Below are the code and all the weights of a small trained network. Each question names an input and a target symbol and asks about switching units off, where a switched-off unit gives its printed mean instead of its output.

import numpy as np


def w(rows, s, z=0):
    codes = np.array(rows[::2]) - 128.0
    scale = np.full(codes.shape[1], s)
    scale[-1] = z or s
    return codes * scale


def norm(h):
    return h / np.sqrt((h * h).mean(-1, keepdims=True) + 1e-5)


def f(y):
    return np.maximum(y, 0)


def softmax(a):
    e = np.exp(a - a.max(-1, keepdims=True))
    return e / e.sum(-1, keepdims=True)


def log_softmax(a):
    a = a - a.max(-1, keepdims=True)
    return a - np.log(np.exp(a).sum(-1, keepdims=True))


def net(x, mask):
    ids = ['ΓΨΩδεθμ'.index(c) for c in x.split()]
    T = len(ids)
    res = E[ids] + P[:T]
    r = norm(res)
    for j in range(3):
        rows = slice(4 * j, 4 * j + 4)
        q, k, v = (r @ M[0][rows].T for M in (Q, K, V))
        z = softmax(np.where(np.tri(T) > 0, q @ k.T / 4**0.5, -1e9)) @ v
        o = O[0][rows]
        res = res + np.where(mask[j], z, o[:, -1]) @ o[:, :-1]
    y = f(norm(res) @ A[0][:, :-1].T + A[0][:, -1])
    res = res + np.where(mask[3:7], y, B[0][:, -1]) @ B[0][:, :-1]
    return log_softmax(norm(res)[-1] @ U[:, :-1].T + U[:, -1])


Q, K, V, O, A, B = {}, {}, {}, {}, {}, {}
E = w([
[202,231,108,136],'Γ',
[199,127,181,169],'Ψ',
[205,124,184,158],'Ω',
[137,141,162,252],'δ',
[178,243,104,97],'ε',
[29,97,147,148],'θ',
[100,83,173,87],'μ',
],0.0045)
P = w([
[216,29,23,128],'0',
[195,60,65,125],'1',
[184,76,89,129],'2',
[178,92,107,131],'3',
[170,97,125,134],'4',
[157,107,138,134],'5',
[149,117,148,135],'6',
[138,128,158,134],'7',
[134,138,171,134],'8',
[128,150,184,134],'9',
[121,161,197,134],'10',
[113,176,214,134],'11',
[109,194,237,136],'12',
[102,211,254,138],'13',
],0.0034)
Q[0] = w([
[133,214,174,127],'head 0',
[191,179,177,130],'head 0',
[156,98,125,135],'head 0',
[108,111,69,78],'head 0',
[113,124,213,105],'head 1',
[133,220,133,131],'head 1',
[155,121,86,90],'head 1',
[134,140,229,170],'head 1',
[99,3,66,103],'head 2',
[143,156,115,116],'head 2',
[184,161,176,122],'head 2',
[164,126,93,93],'head 2',
],0.028)
K[0] = w([
[107,203,173,175],'head 0',
[69,158,176,114],'head 0',
[115,101,129,87],'head 0',
[125,91,61,192],'head 0',
[128,124,211,165],'head 1',
[145,252,99,162],'head 1',
[178,113,98,135],'head 1',
[100,179,225,83],'head 1',
[145,42,32,114],'head 2',
[139,116,161,103],'head 2',
[73,144,179,146],'head 2',
[134,70,163,81],'head 2',
],0.021)
V[0] = w([
[185,103,172,168],'head 0',
[110,139,116,150],'head 0',
[179,113,141,42],'head 0',
[167,90,186,134],'head 0',
[170,97,161,93],'head 1',
[47,150,124,2],'head 1',
[204,89,195,21],'head 1',
[125,216,77,232],'head 1',
[108,167,32,169],'head 2',
[143,200,100,108],'head 2',
[246,73,183,149],'head 2',
[108,108,123,135],'head 2',
],0.0091)
O[0] = w([
[73,134,190,159,190],'head 0',
[145,117,128,96,115],'head 0',
[94,154,120,231,154],'head 0',
[79,158,162,131,176],'head 0',
[154,118,202,136,159],'head 1',
[194,24,72,43,97],'head 1',
[222,72,253,129,180],'head 1',
[96,191,4,207,81],'head 1',
[108,195,189,93,125],'head 2',
[41,129,157,206,130],'head 2',
[124,66,3,75,254],'head 2',
[162,143,132,102,112],'head 2',
],0.008,0.0054)
A[0] = w([
[236,208,148,196,73],'neuron 0',
[232,211,187,164,111],'neuron 1',
[120,252,81,125,61],'neuron 2',
[37,157,91,108,254],'neuron 3',
],0.014,0.0025)
B[0] = w([
[227,177,139,84,214],'neuron 0',
[40,99,77,135,217],'neuron 1',
[85,60,168,203,214],'neuron 2',
[157,158,112,3,255],'neuron 3',
],0.018,0.0082)
U = w([
[19,218,164,135,93],'Γ',
[96,78,41,136,4],'Ψ',
[129,151,51,6,230],'Ω',
[133,10,219,90,99],'δ',
[179,219,196,153,84],'ε',
[88,77,122,249,198],'θ',
[243,144,85,171,109],'μ',
],0.012,0.0021)

Each question gives the input, a string of symbols that net reads in full, and the target symbol t.
The units are the heads (4 rows each of Q, K, V and O) and the neurons (one row each of A and B). Each row of codes is followed by its name. A weight is (code - 128) times the scale printed after its matrix; where a second scale follows, it is the last column's (O, A, B and U).
mask holds one flag per unit, heads first, then neurons. A switched-off unit (its flag False) gives its mean, the last column of its rows in O or B, instead of its output. The means were averaged over made-up inputs and are rounded, as every weight is.
A unit's drop is (log p(t) with every unit on - log p(t) with that unit switched off) / (log p(t) with every unit on - log p(t) with every unit switched off).
The circuit of an input: a set's keep is (log p(t) with only the set's units on - log p(t) with every unit switched off) / (log p(t) with every unit on - log p(t) with every unit switched off). Starting from all 7 units, units are removed one at a time, each time the one whose removal leaves the highest keep (on an exact tie, the one counted first), for as long as the keep stays at least 0.8.
units of the circuit, in order: the units of the circuit, biggest drop first
k most important neurons: the k neurons with the biggest drops, biggest first
which heads matter: for each layer, one digit per head in row order, 1 if its drop is at least 0.15 and else 0, layers parted by /
input Γ ε δ, target μ: which heads matter => 100
input Γ ε Ω, target μ: units of the circuit, in order => [head 2; neuron 3; head 1; neuron 2]
input θ θ ε Ψ θ Γ Γ, target Γ: units of the circuit, in order => [head 2; neuron 2; neuron 3; head 1]
input Γ Ω Ω Γ ε μ θ Γ Γ Ω δ Γ, target δ: which heads matter => 110
input Ψ δ Γ μ δ ε Ψ ε θ Ψ θ ε, target θ: units of the circuit, in order => [neuron 2; head 1]
input θ Ω θ θ μ Γ Γ ε δ μ Ψ, target δ: which heads matter => 010
input Γ θ Ψ Γ, target Ψ: units of the circuit, in order => [head 2; neuron 2; head 1]
input Ψ Γ θ Γ Γ, target Γ: which heads matter => 011
input Γ ε Γ Ω ε Γ Γ ε μ Γ Ψ δ Ψ Ω, target Γ: units of the circuit, in order => [head 0; neuron 3; neuron 2]
input Γ θ θ Γ δ Ω, target Γ: 2 most important neurons => [neuron 1; neuron 3]
input Ω δ θ Γ Γ Ψ Ω Ψ ε, target Ψ: units of the circuit, in order => [head 2; head 1; neuron 2]
input Ψ ε Γ Ω θ θ δ Γ μ μ θ δ, target δ: units of the circuit, in order => [head 1; neuron 3]
input Γ θ ε θ θ δ ε Ω θ Ψ θ Ψ ε, target Ψ: units of the circuit, in order => [head 1; neuron 2; head 0]
input μ Γ Ω, target δ: 3 most important neurons => [neuron 3; neuron 2; neuron 0]
input θ θ Γ Ψ Γ θ Ω μ ε, target μ: which heads matter => 010
input μ θ Γ θ θ θ δ μ Γ δ Ω θ Γ ε, target Γ: most important neuron => [neuron 2]
input μ θ Ψ Ψ θ ε Γ, target ε: 2 most important neurons => [neuron 0; neuron 1]
input Γ δ μ μ θ Ω θ μ μ Ω, target δ: 2 most important neurons => [neuron 3; neuron 0]
input Ω θ Γ μ Γ, target μ: 3 most important neurons => [neuron 1; neuron 0; neuron 2]
input θ ε θ Γ Ψ θ Ψ Γ, target Ψ: units of the circuit, in order => [head 2; neuron 3]
